Each row is followed by its class.
[ -79   32 -138   -2  -24   88  -43   15 -254  150   58  109 -124   34
  -31  -15  -70  -24  123  -84 -123   21   12   65  177  -22  136  -51
  168   17  -18 -115   92  134 -159  137    0   21 -198 -312 -173 -107
  117] : segep
[  -7  -52 -226  -70  -14  224 -149   52  140  272  266  195   -4 -199
    6 -240  -81   97  100 -153 -198  207   63  -59  169  482   48  -53
    2 -222  -77  243   11  152   84  -13 -149   95 -150  -24 -154 -254
  -12] : Res
[ 107   41 -196    6 -121  223 -116   52  129  400   39  246 -228   67
   17 -113 -101  -38   46  173 -383  128  -49  -33  318  256  182   15
  177 -171  -95  -35   55   39 -238   82  183  187 -213 -194   13 -299
   99] : zilig
[-313  223  -63  -26  341  -41   10 -115 -132  -67  260   48  -15 -213
  -12   13  -78  172  101  -88   39   58  317  -71  100 -191   40 -157
 -190   20   49 -284  185   37  -89  149 -164   17 -166 -175 -175   92
   -3] : noson
[ 171 -382 -305  -89 -333  362 -195  243 -412   72   84 -109  261 -231
   32 -201   14  -99  233 -457  -90  486 -126  -49  -46  425  113 -215
  391 -174 -106  396 -108  269   29  -45 -379 -128 -105 -567  -53 -249
  -74] : noson
[ -59 -115 -158  -92  130   82 -155  -10   90   94  240   90   -9 -244
   49  -99 -137  119   84 -138 -118   92  205  -59   14  347   14  -84
 -163 -157  -66  232   83   78  122  -40 -214   66 -104  111 -123 -148
  -71] : kub
[-132  296 -111   96  113    5   65 -131  -37  296    0  255 -358  174
  -68  -13 -101  -10   21  323 -127 -215  116   51  292 -340  176  128
   -1   62   75 -451  235  -75 -393  242  270  150 -254  -72 -157  -27
  158] : kub
[ 477 -472 -357  -61 -355  284 -240  186  212  651  -13  239 -251    0
  -63 -253 -217 -112   29   -4 -576  251 -330 -119  193  868  156  -28
  279 -346 -205  703   53  170   31  -53   75  150 -210  -92   60 -514
   64] : zilig
[ -27   64 -240  -77   87   71  -95  -20  257  200  295  289 -182 -121
   59 -182 -147   78   24   16 -315   -6  187  -26  179  437   38 -101
   10 -176  -98  118   46  145   84   -6  -89   99 -203  170 -147 -237
  106] : zupag
[-275  120  -87    3  279   47  -17  -16  -58  -73  273   52   57 -244
    5  -16  -85  129   99 -129  -26   34  285  -63  137   -6   57  -74
 -203  -18   48 -151   95   77    6   54 -195   23 -157 -137 -169  -23
 -100] : zilig
[ 107 -155 -312    7 -277  255 -150  141 -267  287   48   57   -7  -68
   -2 -131  -79  -54  137 -165 -240  330  -80  -20  187  243  102  -82
  253 -113  -59  195    0  162 -105   47  -47   57 -199 -363  -97 -272
   47] : sizuf
[  93 -213 -342  -36 -202  195 -187  161 -122  271   71  122 -113  -32
   13 -131 -129  -48  116 -104 -282  263  -94   27  157  412  150  -58
  194 -149  -74  244    1  172  -17   31  -36  116 -181 -295  -79 -349
   65] : sizuf
[ 344 -403 -267  -39 -392  334 -178  164  -83  410  -51  105  -21 -100
  -92 -185 -174  -61  166 -124 -366  389 -209 -197   91  678  165 -129
  344 -277 -257  653   26  178   41  -18 -112  -20 -181 -271  -33 -381
   -6] : Res
[-415  375   30   72  331  -91   60 -250   98   64  133  122 -204   -9
  -14  203 -120  251   -4  128  -76  -54  428  -68  220 -397   78   -3
 -359   93   66 -470  260 -154 -148  185  136  221 -195   66 -198  164
   84] : tega
[-100  -66 -255  -12   72  133 -132   95   79  252  268  164  -81 -155
   69 -221 -133   83   55 -114 -302   88  172  -49  155  286   69   25
 -104 -168   40  103  144   53   40  -42  -62  147 -187   67  -91 -309
  -61] : kub
[  78  -73 -241  -74 -104  204 -101  111 -309  128  130   92  -70  -25
  -14 -179  -53 -100  141 -102 -170  116  -52   51  125  207   65 -104
  295 -111 -114  119   10  189 -101   37 -155  -99 -229 -373 -126 -244
   26] : noson
[ -17  146 -211   55  -24   52   12  -85   67  422   19  246 -348  161
  -66    0 -161   38   33  209 -278  -30   57  -56  330   53  216   60
   39  -26  -29 -186  191   40 -249  179  258  189 -245  -90 -148 -124
  164] : bug
[ 139 -212 -206  -82 -183  261 -179  128 -309   89  101   79  -48 -137
    7 -136 -113 -119  172  -98 -207  121  -63   27   98  279   92 -163
  333 -146 -190  276   26  162 -164   42 -251 -127 -279 -348  -56 -259
    6] : Res
[-591  503  103   56  534 -160  135 -295 -261 -212  155    9 -128  -52
  -44  331  -75  235   25   60   78 -189  550  -30  108 -806   98 -116
 -398  302  201 -775  246  -85 -226  215   20   28 -217  -96 -270  356
   75] : Rizi
[-172  323 -134  195  -37   75   64 -138   33  370 -126  161 -237  238
  -80  170  -98   93  -17  236 -244  142  157 -138  343 -341  172   65
  -10   51  118 -468  193 -183 -317  255  385  316 -225 -154  -57  -24
  203] : Rizi
[-143  128 -152  -71  109   11 -109  -78   70  115  267  159 -179  -77
   70  -51 -146   85   14   67 -170  -27  309   71  132   85   -9  -33
 -106 -100  -90   38  129  -17   -8   45  -28  156 -193  183 -134 -105
   20] : Vusu
[ 222 -158 -183   42 -241  209 -136  107  127  434   62  217 -166    5
  -12 -213 -107  -43   52    3 -334  134 -196  -48  217  422   68   14
  213 -245  -27  255   43   65 -138   60  115  164 -140 -117   16 -347
   47] : tega
[-357   40  -70 -101  305   38  -31  -17 -456 -355  301  -95  201 -318
  -19  -28  -32   88  195 -364  160   57  290  -27  -69 -236  -39 -192
 -180  103  102 -158   73  159  -17   57 -420 -166  -84 -294 -196  117
 -116] : Vusu
[-451  425  -13  -28  527 -136  107 -275 -278 -118  232  131 -234  -70
 -113  144 -126  144   82  115   43 -253  468  -72  101 -552   47 -177
 -286  202  139 -532  273    2 -205  214  -54 -103 -258  -26 -310  279
   95] : zupag
[ -87  101 -118   -2   42   86  -10   13 -271   31   19   64  -91   -9
  -37   -2  -65  -35  115  103  -31  -23   -4   -8  143 -253   95   17
   31   24   32 -226  117  -12 -325  179  -39  -40 -155 -298  -79  -40
    1] : bug
[-324  405  -88  101  271 -107   52 -239   12  115  157  193 -227   62
  -34  106 -117  142  -67  223 -105 -169  376   -1  246 -401  -21   38
 -250  113   57 -420  195 -147 -117  166  243  194 -225  213 -212   61
   98] : sizuf
[ 102    0 -221   21  -96  100  -62   75  -50  335   56  209 -271  120
  -41 -116 -117  -78   54  120 -322   29  -52   49  233  123  108   11
  220  -81  -32  -35  116  122 -197  101   99   75 -242 -152 -140 -244
  145] : bug
[ 271 -351 -374  -79 -386  380 -221  220 -170  267   78   70   94 -185
   43 -273  -79 -111  160 -239 -262  378 -198  -71  107  704  127 -132
  411 -289 -204  588 -102  236   28  -47 -227  -21 -187 -392  -17 -409
  -22] : noson
[-155  302 -119    7  103   -5   35 -141 -208  144   59  194 -285   61
  -43   57  -95   21   20  242  -92 -169  100  -12  302 -311  128   83
   24   65   37 -373  180  -53 -403  251  117   78 -307 -195 -127    3
  108] : Res
[-158   99 -175  -53  185   33  -80  -17 -138   40  312  136  -90 -180
   35 -129 -100   54   48  -50 -115   -2  233   66  120   47   -6  -78
  -18  -58   27  -53  121  101    8   52 -162    9 -229  -12 -222 -114
   30] : noson
[  -2 -200 -235 -112  -93  130 -120  127 -573  -50  125  -73  134 -250
   -7  -75    7  -97  177 -357  -32  157  -16   77  -13   79   68 -225
  277   18  -39  121  -59  298  -22   19 -343 -200 -171 -519 -196  -71
   -8] : sizuf
[ -80 -187 -198  -57 -141  226  -75  211 -512 -118  162  -81  123 -167
   37 -108   15 -108  211 -301  -44  206  -14  108    3   50  131 -165
  263  -17  -40  124  -40  244  -90   33 -322 -153 -197 -550 -143 -166
  -54] : bug
[ 217 -222 -161  -54 -217  266 -158  169 -204  156   13   84    4  -77
  -19 -189 -103 -118  161  -33 -139  176 -190   -7  149  364   46  -47
  295 -192 -144  314  -31  140 -106   50 -220 -112 -137 -335  -75 -265
  -35] : Res
[ -94  174 -235   44  -69   54  -13  -88 -161  292  -26  160 -246  169
  -47   76 -104   -3    5  158 -228   41  106  -21  255 -158  127    9
   89   58  -18 -189  126  -11 -203  149  263  176 -257 -140 -131  -77
  186] : sizuf
[  79 -233 -191  -90   -4  202 -211  167   87  144  284  118   31 -290
   46 -271 -134   33  123 -177 -262  179   48  -43   59  557   12 -125
   23 -260 -124  420   11  127  129  -88 -263   22 -124  -35  -98 -325
 -123] : zilig
[-114    3 -126  -55   -2  121  -14   31 -483  -30   90   -6   16  -56
  -85  -94    1  -58  180 -191   11   78    1   43   74  -42   99 -112
  212   39  -17  -10   25  210  -88  103 -202 -185 -122 -417 -196  -15
   42] : segep
[-271  -91  -45  -94  227  152 -143   57 -409 -364  277 -151  354 -465
   13  -42   -5   91  232 -388  118  239  224  -52 -119  -32  -49 -315
  -64  -26  -15    6   10   64   10   31 -535 -210  -70 -381  -94   48
 -164] : Rizi
[  47 -245 -231 -142   29  202 -181  136   17   72  342   74  133 -351
   39 -296  -86   24  147 -330 -155  159   39  -31    2  535  -12 -123
  -20 -231  -70  426  -14  218  128  -68 -386  -29  -99  -73  -94 -244
 -156] : Vusu
[-159 -166 -150  -66  101  231 -117  143 -328 -205  316  -84  269 -425
    9 -178  -13   34  216 -389   35  232  142  -88 -107  263   -7 -154
   -1 -120   -3  305  -13  173  108  -68 -513 -163  -94 -260 -109 -163
 -210] : tega
[-613  557  176   24  650 -199  181 -248 -302 -335  172   -3 -113  -10
  -68  242  -28  210   84   52  171 -245  508   28   62 -844   90  -59
 -390  312  295 -899  233   -6 -216  201   -7  -27  -90 -171 -343  363
   31] : Rizi
[  51  133 -199   32 -168   15   21  -25    0  369   19  198 -280  190
   28 -116  -46  -24  -59  122 -259  -83  -21   75  287  -24  105  150
  142   -8   52 -170   98    3 -229  111  293  227 -158  -79 -113 -170
  163] : zilig
[ -45 -108 -276  -83  121  113 -110   81 -119   47  294  126   22 -289
  -17 -238 -114   18  159 -191  -95   88  116  -71   42  358  -29 -163
   45 -185 -103  318   28  160  144    0 -335  -83 -167  -59 -196 -203
  -68] : sizuf
[ -83  226 -152  -13   75   59 -102  -95  389  340  198  341 -365   32
   88 -107 -147  127  -67  281 -390  -44  213    9  329  187   87   88
 -121 -195  -38 -121  140  -83  -70   47  254  317 -187  292  -54 -236
  111] : zupag
[ -99 -296  -54 -240  207   93 -108  123 -579 -330  367 -228  393 -554
   39 -165   20  -17  252 -569  305   53   63   59 -269  176  -55 -249
   28    1  -22  352   -5  336  189  -42 -832 -422  -43 -319 -249   77
 -225] : segep
[-195  258 -137   31   52   82   18  -78 -395   22   -7   91 -136   45
  -75   41  -72   10  101  124   -7    9   92  -18  180 -420  144  -13
   88  107   74 -429  144  -10 -321  219   12  -46 -222 -354 -156   35
  116] : noson
[ -83    7 -197  -45  -24   85 -108  -21  133  147  213   85   14 -178
   66  -94 -126  168   29 -108 -166  161  227  -76   81  316   39  -54
 -120 -158 -123  225   45   21  148  -37  -85  169  -91   79 -134 -162
  -44] : noson
[  44 -159 -270  -46 -246  276 -119  135 -262  171   97   83   29  -73
   11 -102  -35  -70  152 -200 -147  234  -25  -30  137  281  150  -99
  282  -91  -81  179  -63  207 -118   39 -166  -17 -202 -388  -88 -205
   56] : Res
[  -9  199 -181   98   -8   63   -1  -31  -78  360    1  255 -283  150
  -56  -58 -108  -34   19  259 -274  -85    1   30  292 -142   72   73
  134   -6   26 -283  220  -80 -330  186  277  122 -273 -117 -102 -182
  168] : Gemud
[-207   74 -143   -8  266    9  -39  -59   88  148  251  151  -96 -184
    2  -67 -160  139   56   39 -143  -36  227  -91  154   52  101  -46
 -261  -52  -10  -79  191  -28  -56  112  -37   83 -206   49 -176  -45
  -54] : bug
[ 284 -182 -287   23 -305  236  -95  102   10  541  -25  264 -204  117
  -66 -199 -160  -89   50   92 -375  182 -171  -66  255  522  147   57
  337 -188  -82  299   62  141  -64   56   94   61 -210  -70 -125 -345
  176] : Res
[ -59 -147 -146  -63   85  133 -146   78   87   63  288  110   47 -279
   52 -178 -110  100  123 -221 -146  134  135  -71   72  375   36 -113
 -135 -183  -42  262   58  159   62  -16 -233   19 -111  -70  -82 -178
 -118] : tega
[ -42  -40 -180  -22  101   46  -85  -42  143  279  256  150 -110 -117
  -20 -136 -149  120   36 -127 -250   46  146  -62  146  320   19  -13
 -120 -158  -49  200  168   61  107   19  -20  145 -168  168 -147 -180
  -12] : segep
[  57 -269 -243 -168   39  179 -145  131 -123  -28  327    1  199 -351
   -5 -268  -55   12  207 -436  -30  235   27  -66  -67  621  -69 -252
  136 -217 -110  469  -37  280  251  -79 -517 -152  -49 -186 -125 -212
 -107] : zilig
[ 252 -264 -334  -37 -345  296 -172  182  -22  388   31  200 -137    8
  -57 -210 -145 -102  162    6 -353  305 -167  -88  203  612  171  -94
  400 -266 -247  458   -7  187  -44   35  -62    5 -225 -240  -70 -350
   81] : bug
[ -29   12 -137  -48  -24   75 -107  -53   99  130  205  151 -116  -90
   11 -118 -159   85   28   17 -259   38  259  -21  111  346  -16 -144
   48 -184 -168  231   33   73  179  -20 -117   48 -121  154 -168 -143
   64] : Rizi
[ 210 -367 -276 -129  -98  240 -222  170  128  240  330  140   57 -311
   48 -377 -158    4  125 -314 -316  199  -43  -35   37  731  -46 -109
   77 -357 -151  616    8  215  226 -108 -300   36 -131   54  -94 -414
 -141] : Vusu
[ 139 -439 -309  -91 -265  280 -138  254 -562  -77   76 -131  287 -296
  -31 -235   38 -214  282 -484   28  378  -99  -62  -61  419  -16 -383
  510 -158 -153  521 -105  335  140  -19 -511 -316 -169 -644  -70 -146
  -54] : Gemud
[ 295 -315 -291   13 -367  288 -185  196  -97  471   20  182 -118   47
   -8 -253 -148 -143   97  -65 -404  179 -196  -15  174  506   95  -22
  374 -245 -200  481   27  136  -29   -2   36   45 -209 -153  -60 -446
   66] : segep
[-299  243 -125  -82  314  -23  -18 -170 -117  -87  242  108  -68 -172
   -8   56 -122  122   83    9   40 -101  372  -20  121  -61    8 -127
 -176    4  -13 -163  115   57    7  104 -186  -47 -163    5 -238  101
   12] : zupag
[ -49   59 -144   11  -62  128  -47   49 -265  162  104  139 -131    3
   18  -81  -76  -55   93   20 -163  -48   27   64  191   -5   81  -61
  220   12    6 -125   99  130 -217  101    1    8 -222 -293 -145 -155
  124] : Gemud
[ 173 -295 -276  -49 -131  198 -216   85  173  291  214  143  -19 -194
   17 -210 -171   34   59 -227 -334  218   12  -84   92  676  -36 -171
   79 -303 -116  540   25  154  234  -91 -109   87 -181   94  -81 -322
  -34] : zupag
[-100   84 -187   68  -11   62   28  -29 -329  201  -20   61 -124   51
  -71   56  -82  -26   60   12 -137   43  106  -44  154 -222  159  -17
   57   78   97 -176  147   11 -210  163  127   58 -225 -313 -172  -64
   42] : zilig
[  75  -73 -244   -8 -165  174  -97   97 -239  289   69  118 -162   45
  -14 -100 -103  -78   66    6 -297  108  -24   62  180  183  160    8
  238  -25  -38   64   67  111 -146   36   51   40 -245 -234 -153 -252
   81] : zilig
[-231  222  -93   26  196   -1  -48 -147  206  265  179  222 -244  -11
   -6   21 -187  180    8  142 -257  -65  290  -94  213  -19  132  -20
 -209  -54  -37 -176  193 -114  -78  123  147  220 -184  193 -142  -44
   75] : segep
[-240  502  152  246  325  -85  177 -301  -26  306  -89  250 -340  301
 -191  245 -129   59  -76  478 -128 -308   94  -87  317 -816   79   43
 -126  249  118 -844  304 -279 -547  394  428   83 -260   14  -94  211
  278] : segep
[-444  330  -60   -3  324   26   30 -123  -98  -60  255   93  -36 -139
  -37   37  -82  217  102  -15   16  -10  371  -59  149 -264  124  -18
 -305   76  116 -392  140   13  -77  127  -69   78 -124  -98 -225   81
  -32] : Rizi
[  -3 -341 -199 -129  -19  203 -182  225 -271  -56  301  -17  155 -381
   38 -289  -55  -27  199 -435 -104  188   30  -25  -92  381  -42 -209
  115 -185  -69  482    3  175  173  -96 -459 -121 -118 -200 -105 -294
 -197] : Res
[ -35 -176 -155  -67  114  139 -176   66   54   84  301  121   -6 -230
   35 -219 -149   49  136 -185 -172   80  154   -9   78  374  -28 -167
  -44 -186  -53  209   95  131   83  -14 -277   -8 -156    8 -125 -193
  -56] : kub
[-225  101 -114  -67  151   15  -64  -76 -120  -25  244   51  -39 -148
   10  -40 -110  102   86 -103  -40  -47  263   59   50   -3   16  -72
 -112   -5  -61   17  105   53   33   50 -179   23 -135   30 -240  -12
   14] : segep
[  60  241 -104   76 -147   28    7  -94  100  373  -66  299 -320  259
  -16  -28 -122   -6  -26  380 -160 -176  -30   80  349  -86   78  183
   80  -25  -59 -196   87  -66 -272  187  356  197 -135   41 -152 -112
  172] : sizuf
[ 165 -148 -159   -4 -185  211 -148   71 -156  319   39  179 -142   21
  -65 -120 -157  -75   90   51 -321   76  -96  -36  173  303   67 -114
  348 -136 -130  168   81   78 -125   86  -51  -44 -220 -198  -77 -238
  124] : Rizi
[-253    9  -30  -68  336  -37  -60  -32 -361 -187  299   15   -7 -265
   12   32 -120   59  104 -120  -41 -147  304   46  -73 -240   -5 -176
 -175  107   77 -163  141   61  -31   52 -273 -130 -206  -44 -274   38
  -65] : sizuf
[ -16 -109 -200   10 -150  170  -72  151 -339  151   84   25    3  -34
   -8 -123  -23  -92  117 -214 -173  171  -37   15  188   99   87  -37
  248  -55    4   90   28  198  -66   49 -101  -14 -190 -385  -97 -200
   25] : segep
[-652  464  104   27  589 -162  158 -275 -374 -301  166  -55  -46  -59
  -72  314  -29  228   68  -72  187  -95  546  -83   42 -849  116 -125
 -466  358  353 -842  215    9 -193  209    0    9 -138 -216 -309  405
   35] : Res
[ -28  221 -110   53  -19   52   24  -87    7  372  -27  286 -351  198
  -63    2 -118   44   36  226 -281  -42   40  -37  298 -143  112   39
   94   23   45 -336  240   23 -288  170  292  166 -204  -84 -117 -115
  267] : Gemud
[-492  467   -1   47  480 -211  138 -247 -108  -55  237  133 -215   -4
  -44  179 -101  180   -5  139    7 -286  488    6  160 -580   26  -37
 -341  216  187 -637  311  -55 -179  200  101   86 -248   82 -294  218
  115] : bug
[-177   62 -199  -72  220   73  -92  110  -12   52  400  129  -39 -217
   93 -186  -53   44   88 -125 -134   30  216   65  125  127   -6  -48
 -131 -117   53    7   69  165    0  -11 -178   58 -183  -26 -158 -215
  -93] : bug
[-404  278  -54   -7  310  -44  -53 -111  -44  -85  265   95 -142  -95
   77  101  -76  150    1   53 -105  -44  414   78  166 -280   16  -13
 -260   47   46 -368  158  -76  -91   88  -18  141 -225   15 -143   12
   21] : tega
[  -5  199 -196   71  -19   93  -39  -38  119  402   -1  328 -368  163
   15  -60 -146   -5   27  321 -306  -48   39   30  342    8  195  106
  101  -90  -24 -258  189  -23 -333  175  290  224 -271  -63  -43 -259
  190] : kub
[  84   69 -213   71 -201  111  -38    6  111  505    1  306 -376  171
   20 -135 -134  -25  -36  264 -405  -27  -26   31  353  153  159  174
  178 -147  -58   -4  159  -39 -217  122  300  246 -260   -6  -97 -295
  184] : tega
[-418  106  -25  -79  377   97  -67  -52 -385 -404  248 -142  296 -421
  -16   60  -18  156  254 -293  326  152  317 -108  -72 -215   -3 -203
 -259   70   24 -132   91   66  -86   78 -476 -195  -76 -350 -149  213
 -171] : tega
[ 161 -166 -259   -5 -255  277 -188   97   59  354    7  163 -120  -86
   23 -128 -165  -38  111   65 -329  223  -23  -92  204  461  202  -76
  214 -224 -227  318    9   94 -118   -2  -11  100 -220 -155   16 -293
   58] : kub
[-351  275    8  -11  312  -48    4 -167 -204 -114  201   59  -81  -96
  -54  108 -101  149   65   56  -60  -54  416  -73  115 -281   -7 -151
 -145   83  -40 -289  177  -70  -88  124 -109  -41 -199  -49 -181  136
   24] : Rizi
[ 123 -102 -287    1 -336  252 -105  102  -51  330   -7  129  -91   35
   44 -157  -71  -32   70  -90 -333  295  -87  -84  253  332  162  -54
  293 -161  -74  189    7  160  -83   46   49  122 -184 -310  -27 -287
  100] : zupag
[-233  -77 -142  -80  239   92 -100   26 -501 -192  287  -85  150 -297
  -51  -87  -72   44  168 -319   27  106  197  -43  -95 -127 -130 -252
  -66   39   79   26  128   87   52   28 -402 -219 -162 -208 -215   14
  -95] : Gemud
[  57 -231 -261 -128  -53  204 -272   99  203  114  271   69   72 -344
  110 -218 -155   99   97 -229 -189  198   71  -34   13  577    2 -127
 -115 -277 -144  500   28  109  158  -99 -260  119  -88   45  -12 -302
 -152] : zupag
[-214   15  -43 -103  191   47  -55  -16 -191 -203  291    4   74 -281
   -1  -84  -63   88  144 -213  -11   22  298  -14  -65  -24  -16 -186
 -108  -30  -56   60   74  122   44    3 -355 -100  -95  -80 -160   13
  -92] : Vusu
[ -46  204  -85   80   29   29    7  -67   -5  293  -26  270 -305  122
  -57  -27 -133   27   22  316 -204 -164   -5  -28  269 -223   99  113
  -39   21   42 -313  222 -119 -391  215  284  161 -169  -96  -64 -119
  132] : Gemud
[-103  551   -3   89   92 -165   -2 -217  463  360   12  441 -514  281
   66   12 -184  192 -149  789 -211 -178  239  -22  452   56  161  332
  -97 -123 -107 -351  231 -307 -266  151  628  359 -100  469   -3  -70
  205] : noson
